In the rows, zero is written as 128.
Each row has a class, written after it, and each block has its own classes.
[102 108 152 166  66 182 153 139 132 123  43  62 119 122 116 112  97 119
 225  82 155 120 178 118  80 172 176 128 167 140 156 105 142]	<180>
[127 169 112 126  73 151  55 134 122 114 144  97  93 114 216 165 169 120
  87 131 156 138 109 135 178 174 127 150 158 130 186 140 118]	<128>
[140 118 126 159  94 116  60  97  84 115  85 140  70 100 137 137  65 107
 136  97 124 157 134 123 175 186 143  87  88 121 213 149  95]	<3>
[150 174 147 171  99 211  70 129  82 110 113  86 112 152 169  89 169 101
 199 134  98 142 166  77 195 192 128 131 101 153 183 175  89]	<11>
[142 116 150 116 123 127 118 129 122 129 110  84 100 135 105 120 113 105
 151 118 164 105 177  97  71 153 161 115 191 157 102 120 173]	<76>
[140 105 168 139  96  92 125  88  75 130  99  80  78 103 124 116  79  91
 133  87 178 145 155  64 109 211 157 113 158 162 134 116 169]	<163>
[150 121 109 117 139 143 155 134  74 130 127 179 105 100 135 134  97 145
 171 140 161 135 135 103 105 175 156 110 154 135 117 176  88]	<152>
[164 109  78 104 128 125 181 141 125 169 123 126 127  86 143 167 147 141
 182 151 177 148 140 115 126 194 132  85 114 136 139 158 112]	<180>
[138 124 169 113  78 137  81 123 170 142 125  99 127 132 126 131 110 116
 132 129 140 110 132 166 164  89 140 129 198 170 150 141 198]	<128>
[159 142 132 168 119 152  99 133  91 104 118 114 100 122 148 123 101 108
 130 127 162 138 146 102 152 183 102 120  94 133 165 150 118]	<3>
[166 140  99 109 130  84 129 112 102 106 132 144  91  86 148 124 114 123
 136 163 173 142 121  97 125 166 147 105 151 157 123 144 113]	<163>
[112 137 170  96 104  98 134 136 126 146 107  91 119 112 150  98 129 133
 175 138 138  94 156 155  75 129 139 150 240 153 132 100 160]	<128>
[172 122 104 144 147 128 152  99  92 136 148 121  91 121 122 144 103 128
 189 141 177 162 101  92 126 156 172 100 114 144 126 187 107]	<86>
[103 125 131 148 137 118 138 123  96 128 152 142 115 141 149 142 102 139
 153 104 128  96 113 102  69 107 103 145 127 136 145 111 101]	<76>
[144 156 112 159 103 184 121 108 109 122 123 128 100 126 172 112 103 113
 149 157 140 136 100 106 109 167 124 130  75 156 141 124 151]	<3>
[110 106 146 109 116 172 144 134 114 140 154 141 140 106 138 141 109 153
 162 112 138 100 127  78  75 146 133 134 128 138 119 103 128]	<152>
[118 105 129 141 156  84 147 126 121 131 130 110  71 130 126 160  65 158
  94 109 153  84 130  84  54 157 129 102 132 151 101 102 162]	<86>
[141 109 154 150 138 127 129  89 119 141 158 148  87 118 125 102  84 153
 162 116 138 132 138 100  84 155 126 150 150 147 139 141 143]	<68>
[142 134 130  97 118 114 153 112  71 132 137 156 121 115 153 152 121 132
 182 152 160 143 120 106  76 150 152 119 158 139 137 159 110]	<152>
[ 86 118 124  96 169  65 204  74 133 145 152 105 114 130 145 150 150 116
 143 128 136 129  62  78  86 120 149 112 126 119  71  95 137]	<68>
[114 156  95 156 106 185 124 103 110 120  89 108 110 137 184 134 105 108
 148 139 110 148 119  79 150 193 154 116  81 149 128 107 125]	<11>
[113 145  92 117 110 206 121 181 193 118 141  58 169  91 145 154 202 137
 122 154 181  97 140 132 100 159 112 139 102 104 120 111 107]	<152>
[126 138 143 139 102 137 106  95  94 114 136  71 133 127 139 102 124  93
 182 127 124 120 121 124 147 126 111 151 132 134 125 137 153]	<86>
[ 64 123 153 174 131 128 165 108 140 160 181 150 128 155 214 163  64 179
  85  93 141 106  64 132 138  76  93 182 170 143 141 133 137]	<128>
[ 89 135 138 148 154 157 154 125 126 152 114 124 116 155 156 111  95 154
 137 115 101  97 145  91  76 136 140 135 128 148 108 111 129]	<11>
[ 88  44 164 146  80 102 195 146  87 144 114 108  81 104 121  99 109  98
 174  52 100 100  94 156 164 163 180 158 233 110  99 123 188]	<86>
[174 147 131 129 170 120 162 163 127 128 149 131 121 137 145 123 136 128
 102 160 158 161 137 110 141 176 145 120 177 127  90 146 125]	<165>
[ 83 129 143 153 126 177 144 116  81 144 143 162 130 172 163 139  82 123
 125  69 113 122  83  72 132 102 129 145 101 140 112 121 139]	<180>
[129 158 148 143 116 126 115  90  87 123 114  84 111 123 149 128 105 117
 145 144 123 145 154  95  95 181 129 107  94 159 135  85 125]	<76>
[156 161 122 134 136 133  70 129  86 106 116 216 105 149 142  67 150 134
 238 135 112 164 149  75 106 122 192 136 185 133 208 190  37]	<163>
[ 86 140 165 169 118 124 166 120  87  92 107 106  96 150 132 131  96 129
 146  97 117 113  82 104 120 102 148 108 102 151 117 108 110]	<180>
[133 147 116 161 129 108 115 103  50 127 125 134 104 149 167 125 106 108
 125 125 107 146 126 101 129 180  85 141  96 128 140 140 139]	<86>
[110 138 185 131  97 143  92 129 118 117  97 132 104 155 140 122  95 128
 169 121 119 105 158  97  93 142 174 116 208 161 156 134 148]	<152>
[163 159 167 101 157 141 153 131  75 143 162 104 109 144 134 153  98 115
 117 121 181 144 113  66  65 151 173 108 137 155  93 110 126]	<165>
[123  94 135 131 131 118 140 116 119 112 146 122 100 124 124 136 110 145
 138 108 141 102 142  81  77 132 126 122 139 143 109 115 143]	<76>
[135 143 114 106 124 124 124 139  88 155 128 159 115 119 158 156 130 112
 157 141 153 135 119 125 126 170 153 114 172 129 154 172  98]	<152>
[196  93  99  87 137  44 124 149  78  78 152 184  67  75 125 101 150 116
 150 170 136 103 118 109 128 162  84 110 153 125 124 147 148]	<3>
[114 158 145 194 105 169 126  89  78 101  93  90 106 113 143 110  97 133
 158 135 128 156 128  92  85 205 118 120  43 142 152 108  89]	<152>
[169 144 147  93 123  98 139  94  78 141 157 142 110 115 138 146 112 114
 165 155 154 177  68  90 128 128 174 106 128 166 129 105 135]	<128>
[135 136 118 117  99 199 128 111  92  91 114 134 140 119 169 119  85 115
 191 137 148 116 145  59 119 147 126 125 107 147 116 110 139]	<3>
[ 85  95 176 121 127 122 163 114 104 128 169 112  84 124 122 152  87 123
 141  66 149 114  60  93 115  86 238 121 187 139  89  98 115]	<76>
[123 147 129 210  90 186 123 115 116  94  88  67 131 108 138 103  82 115
 152 124 137 140 136 122 162 184  82 137  55 146 141  95 127]	<180>
[ 81 116 134 146 136 153 139 127  89 123 116 150 130 135 136 138  83 136
 151  84 124  91 119  87 109 125 107 123 117 123 129 141  84]	<152>
[147 150 125 123 132  95 132 118  85 127 124 146  90 106 178 136  85 128
 160 157 164 140 121 121 109 164 154 113 163 139 161 139 103]	<3>
[190  29 153 104 120 148 168 186 140 171 172 179 144 132  64 170 106 140
 187  92 140  87 145 101 156  96 118 103 137 164 149 172 178]	<11>
[ 92 103 160 113 121  98 159  81 127 130 138 110 107 104 150 139  90 146
 152 106 130 116 130 110 110 139 145 129 173 132 116 109 138]	<68>
[134 129 171 139 127 148 105 143 161 112 106  73 153 170 113  92 138 116
 208 132 153  94 224  81  72 122 123 143 222 151 132 127 165]	<76>
[131 116 158 122 101 132 113 135 116 130  78  98 103 141 101 116 105  95
 169 109 113 113 158 126 133 137 182 105 169 155 135 130 161]	<11>
[126  86 194 160 126 121 159 157 182 161 156  96 134 144 154 167 125 164
 137 111 150 117 152  69 123 163 115 107 129 142 186 102 162]	<3>
[157 141 118 127 160 151 173 134  79 169 143 165  75  89 165 106  52 153
 186 138 151 108 115 128 124 186 154 113 201 164 115 176  65]	<165>
[119 123 175 115 128 134  77 144 152 138  99 119 106 151 115  89 115 131
 129 105 113  88 179  99 126 126 143 120 219 159 119 122 177]	<128>
[104 104 166 135 145 165 139 174 101 130 190 160 131 136 112 108 152 138
 137  86 117  83  86  91  99 102 115 165 132 115 113 124 112]	<152>
[143 187 102  71 132 132 134 154  74 161 140 140 124 132 190 147 135  87
 164 174 139 104 103 131 117 139 153 133 178 161 120 125 122]	<11>
[127 140 163 157 105 135 182 112 109 147  82  80 140 137 127 125  46 121
 181 130 186 133 162 147  57 134 138 139 166 169 121 117 175]	<180>
[ 99 117 167 136 147 100 146 106  95 138 159 115 111 138 141 133  81 139
 155  99 124 106 102  92 115 109 148 131 157 138 115 118 127]	<86>
[104 118 229 133 122 110 109 135 166 133 134  74  98 138 114 118 133 186
  95  98 124 120 169 118  94 112 181 116 183 150 144 106 147]	<128>
[131 168 113 167 117 211  95 127  92 127 124 128  87 112 162 140  77 139
 125 120 143 150 140 112 137 186 183 115 100 153 143 129  64]	<76>
[172 138 108 153 162 156 162 114  84 114 179 153  33  56 147  80 105 188
 188 157 175 120 122 122 100 196 150 141 159 152 116 197  43]	<68>
[140 133 187 126 112 141 139 147 111 126  92  90 128 138  90 111 104 133
 175 119 145 115 188 124  84 123 154 106 156 165 125 126 153]	<180>
[120 142  71 114 106 143  81 104 195 102  21  94 144 155 146  92 136  75
 177 156 110 128 186 118 127 159 135 109 199 117 114 144 173]	<165>
[129 181 137 121 125 101  95 106  62 125 113  95 130 146 144 132 115  86
 102 122 160 107 149 102  78 129  67 124  90 161 145 131 129]	<163>
[124 121 125 118 136  88 107 166  94 135 118 182 123 171 110 114  99  76
 127  83 149  60 123 117  81  74  83 157 200 146 139 149 163]	<163>
[ 77 136 155 142 165  74 140 110  83 130 125  93  84 127 151 143  79 135
 141  90 123 112 102  79 123 150 176 100 152 121 122  96  70]	<86>
[136 125 113 108 141  98 146 117  69 111 153 152  94  88 151 134  79 122
 158 125 168 122  83  90 132 139 147 125 162 139  99 112 105]	<180>
[135 130 169 115 110 111 125 131 129 151  89 109  99 132 117 126 114 118
 165 119 140 134 189 137  72 177 175 120 203 143 156 118 156]	<68>
[116 130 157 142 134 117  91  91 134 152 148 110 100 154 120  99 139  99
  97  98 134 138  97  86 126 116 159 126 127 150 129 151 160]	<163>

A new block, with new classes.
[ 82  94 143 108 124  94 151 133 115 105 195 155 124 114 126 103 118 128
 103 102 107 150 111 142 105 120 140 127 124 143 143 129 129]	<117>
[136  95 123 118 125 109 166 112 106 129 130  61 155 162 148 166 119 153
 161  97 116 101 149 131 120 117 138  90 145 143 143 149 112]	<117>
[109 166 111  77 117 112 145 139 130 173 114 130 124  90 137 134 118 135
 119 133 114 118 111 136 152 146 134 157 123 159 147 136 150]	<59>
[146 127 165 131 128  82 133 134 117 158 179 144 123 137 138 146  93 119
 139  77 116  91 126  98 119 149 111  79  93 136 131 143  63]	<114>
[ 86 128 169  98 138 139 174 148 190  92 176 142 147  69 120 141  91 144
  95  86  63 173 119 151  97 147 129  86 130 139 130  97 112]	<114>
[164 141  62 107 128 158 131 139 144 147 126 124  95 141 101 126 158 112
 138 112 114 113  89 131 136 110 124 144 143  92 138 149 128]	<125>
[114 119 110  85 126 108 143 122 107 147 156 114 118 153 132  98 135  91
 158 168 110 118 136 151 117 122 147 119 130 146 103 166 137]	<75>
[128 126 137 125  99 152 124 146 162 143 110  92 119  47  89 122 128 104
  96 158 114 128 146  98 122 106 114 115 130 158 119 116 166]	<125>
[131 138  51 158 151 118 127  94  96  96 170  71 105 164 146 136 118 131
 139 115 172 128  84 130 126  89 150 136 114 116 159 206 116]	<31>
[138 125 175  87 124 111 121 140 125 166 104 144 127 108 136 119 104 142
 144 105  84  99 163 135 140 135 100 101 128 123 116  98 136]	<119>
[149 174 147  83 109  75 120 165  75 142  28 142  91 179 126 106 168 113
 168  90 112 114 122 115 123 156 111 138 114 124  96 158 219]	<59>
[127 141  75 131 154 158 167 115 132 113 156 114  91 155 118 135 113 137
 111 141 104 141  88 102 114  83 159 154 139 132 118 160  16]	<75>
[121 133 137 133 113 109 134 117 131 135 115 125 120 166  94  94 117 135
 107 146 114 136 108 124 141 173 136 148 142 100 114 121 132]	<117>
[109 132 122  85 134 163 127 105 121 114 151 110 111  92 133 143 145 148
  79 146 108 118 111 159 109 100  92 115 149 129 160 115 132]	<125>
[128 102 142 158 124  88 147 173 152 137 161 106 132 121 140 145 121 124
 172 117 125 125 142 127 130 104 152 110 114 173 113 169 140]	<114>
[ 99 146 106 115 130 137 144 141 143 130 183 175 105  72 124 138  84 145
 141 120  97 140 116 127 126  95 117 108  85 130 133 175  51]	<119>
[135  71 110 165 181 127 149 109 175 130 130  66 170 134 140 176  88 132
 124 153 145 141 156 135 105 112 157 108 144 142 109 141 105]	<31>
[127 124  88 139 144 171 142  64 114 109 171  91 112 131 123 134 142 143
 142 156 104 138 112 165 116 110 150 104 156 133 117 114  99]	<119>
[153 152 123 143 114 118 137 145 128 155  96 136  82 140 100 135 147 159
 130  93 154  96 104 129 168  89 114 124 102  93 153 158 154]	<125>
[124 106 158 126 131  89 128 155 169 146 151 140 157 102 157 140 110 142
 131 157  90 135 139 127 134 162 163 133 143 163  97 163 106]	<125>
[146  93 121 146 112 142 129 117 161 134 175 140 168  94 130 174 137 153
 127 125 123 147 152 128 163 112 146 128 124 125 118 120 140]	<117>
[156 140 166 111 109 142 106 106 103 163 124  88 140 139 145 121 133 148
 129 119 122  88 120 118 145 156 108 110 140 108 124  85 116]	<23>
[136 131 146 147 103 159 113  98 136 128  65 154 208 101 117 143  83 159
 122 154 150 127 134 111 181 113 166 116 149 124 134 109 111]	<75>
[124 145 152 147 106 155 132 104 144 141 129 116 131 111  91 135  87 132
 111 194 138 118 166 110 144 129 113 149 118 151 139  89  78]	<114>
[146 107 136 123  87 144 100 107  91 143 134 147 145 126 159 148 107 183
 153 110 123  83 140 127 163  99 131  96 149 101 151 150  66]	<119>
[133 128 125 145 144 133 137 126 123 120 141  81 148 102 117 129  97 128
 126 116 110 114 102 110 134 115 120 126 143 155 153  70  99]	<75>
[151 106  88 131 157 170 138 107  99 107 108 135 131 153 127 178 171 134
 120 113 130 149 103 116  91  94 152 115 154 128  91 140  97]	<31>
[110 104 139 125 125 136 137 135 172 137 166 104 118 112 119  94  97 139
 115 125 120 114 151 149 132 134 113 128 143 107 178 108  92]	<125>
[132 168 141 135  87 140 104 152 130 164  92 133 131 139 100  75  42 127
 134 131 163  77  89 105 145 146  89 146 110  96 165 107  74]	<119>
[135 159 148  94 113 141  91 127  69 126 138 152 149 110 146 147 134 135
 165 110 118 106 121 107 127 135  87  74 103 143 122 141 112]	<114>
[107 109 103 133  97 121 140 127  79 111 178  95 130 136 137 133 124 143
 164 143 155 131 146 112 125 100 136 149  99 173 141 163 111]	<117>
[148 146 125 135 124 153 117 144 129 130 130 171 107  93 105 174 201 149
 134 119  94 138  94 136 156  86 117  93 127 120  93 137 171]	<114>
[160 232 129 143 110 146 132  91 118 105  81 118 105 167 140 139 120 147
 161 142 133 106 110 129 150  99 137 136 109 117 123 174  97]	<119>
[112 124 135 104 156 132 151 120  90 153  78 151 118 140 137 146 170 135
 115 119 120 126 114 129  98 113 152  74 154 144  88 162 104]	<31>
[155 200 167 120 128 157 114 147 132 170 114 129 143  89 115 124 128 136
 137 107 118  93  58 103 161 136  97 128 110 132 124  57 101]	<23>
[121 157 126  92  91 169 111 149  78 138  87 131 107  98 145 132 124 206
 128  98 115 141 131  98 152 128 101 128 113 123 110 132 132]	<119>
[120 117 150 156 139 141 111 117 113 132  89 150 148 146 119 118 125 154
 112 126 142 146 104 123 120 166 119 107 134  98 102  96 122]	<23>
[160 128 141 104 163 143 134  97  96 143 129 184 155 144 121 163 165 112
 105  64 120 114  58 121  93 127 115  64 129 120  95  86 110]	<117>
[132 182 117 132  90 135 130 169 143 166  37  97 115 115 112 105 104 130
 139 142 114 113 129 106 155 157 114 150 139 133 121 130 154]	<119>
[151 121 129 110 137 102 142 154 136 133 127 130 108 138 144 150 143 152
 114  77  88 113 103 131 128 127 128 132 149 117 137 143 126]	<125>
[132 102 171 126 180 123 123 126 141 162 114 122 167  98 136 120  76 136
 125  87 104 126 156  99 124 162 105 101 126 133 124  48  85]	<23>
[173  70 115 119 109  90 115 135 114 161  97 116 138 145 133 167 151 120
 139 116 136 100 140 132 135 107 139 135 147 129 115 139 213]	<59>
[169 103 156 157 132 125 141 142 140 162 128 135 140 177 133 156 148 162
 154  90 136  86  94 150 149 111 131 117 143  88 130  99  95]	<23>
[136 131 141 133 130  91 115 105 109 125 146 116 149 116 126 131 126 106
 173 127 110  93 144 128 146 101 114  89 119 141 150 144 134]	<117>
[158 112 160 109 147  98 145 116 138 117 128 129  93 166 109 136 131 139
 116 101  83 127 124 127 103 132 129  99 126  94  90 146 122]	<125>
[123 139 111 106 131 131 119 105 116 164  85 138 101  94  98 125 114 159
 100 113 136 109 125 122 163 106 107  78 112  87 153 165 151]	<125>
[ 98 139 139 158  91 120 135 171 172 130 141 122 116 140 135  99  70 117
  94 170 141 131 102 131  94 156 119 169 128 134 125 148  91]	<119>
[126 117 151  81 117 106 132 159 109 110 179 122 124 159 157 110 134 141
 120  99  77 160 109 103  97 180 134 164 131 143  76 128 118]	<117>
[ 99 126 108 136 132 171 107 129 100 111 111 152 121 123 145 124 150 198
 136 106 163 145 124 142 143 103 114  90 124  94 150 173 117]	<125>
[143 126 138 148 122 179 122  62 125 129  95 133 138 136 121 138 176 124
  87 143 166  98 117 159 138  65 159  96 185 102 151 108 131]	<31>
[102 134  94  78 145 131 130 151 157 120 208 157 143  83 162 107  90 129
 111  90  80 163  80 128 131 140 165 151 143 147 141 148  93]	<114>
[138 115  84 129 129 152 139 110 129 121 145  98 138 107 145 151 121 134
 169 138  87 125 163 144 133 110 137 135 160 153 145 119  98]	<119>
[136 121 104 139 125 119 157 183 164 110 149 101 104 111  74 134 131 112
 154 114  80 137 108 132 108 147  95 141 121 128 138 110 136]	<125>
[138 184  98 139 102 124 142 156 122 106 158 127 149 133 148 145 134 115
 184  95 122 139  71 113 125 154 164 120 111 166 117 185 112]	<114>
[140 149  58 145 149 110 142 129 128 134 126 150  91 150 100 133 166  95
 141 123 128 125  63 155 131 113 137 170 136 125 152 136 155]	<59>
[127 118 138 137 165 172 107  85 128 154 100 132 147 121 136 125 106 166
 106 132 172 118 113 128 144  73 129  87 125  96 126 123  97]	<23>
[134  93 155 122 162 138 100 101 115 120 173 175 186 114 127 136  89 131
 134 133 101 127 114 120 122 140 115  91 132 121 113  76  48]	<75>
[133 187 109 141 116 157 117  84 157 157 147 125 123  98 128 136 144 123
 139 169 160 121 148 152 185  99 138 105  98 127 135 164 166]	<114>
[154 129  62 133 101 133 131 133 104 112 151  88 126 151 154 130 108 127
 155  70 149 116 102 136 125 117 130 157 127 123 170 136 155]	<119>
[124 124 142 115  96 140 109 128  80 165 127 143 120 118 100  88 117 143
 136 143 118 128 133  80 147 170 125 150 116 128 105  93  81]	<23>
[ 75  88  78  96 126 158 126 136 107 135 152 108 132  75 129 114 135 160
 143 141  95 150 127 150 137 118 124 107 154 124 147 142 131]	<23>
[140 195 194 143 122 129  84 123 125 118  98 171 152 116 152 102 138 138
 123  94 133 114 106 103 165 120 117 113 122 116 130 118 126]	<117>
[123 113 105 140 119 121 110 115  86 113 184 104 136 111 121 136 100 152
 168 102 156 118  94 122 130 119 112 103  91 130 162 133 110]	<59>
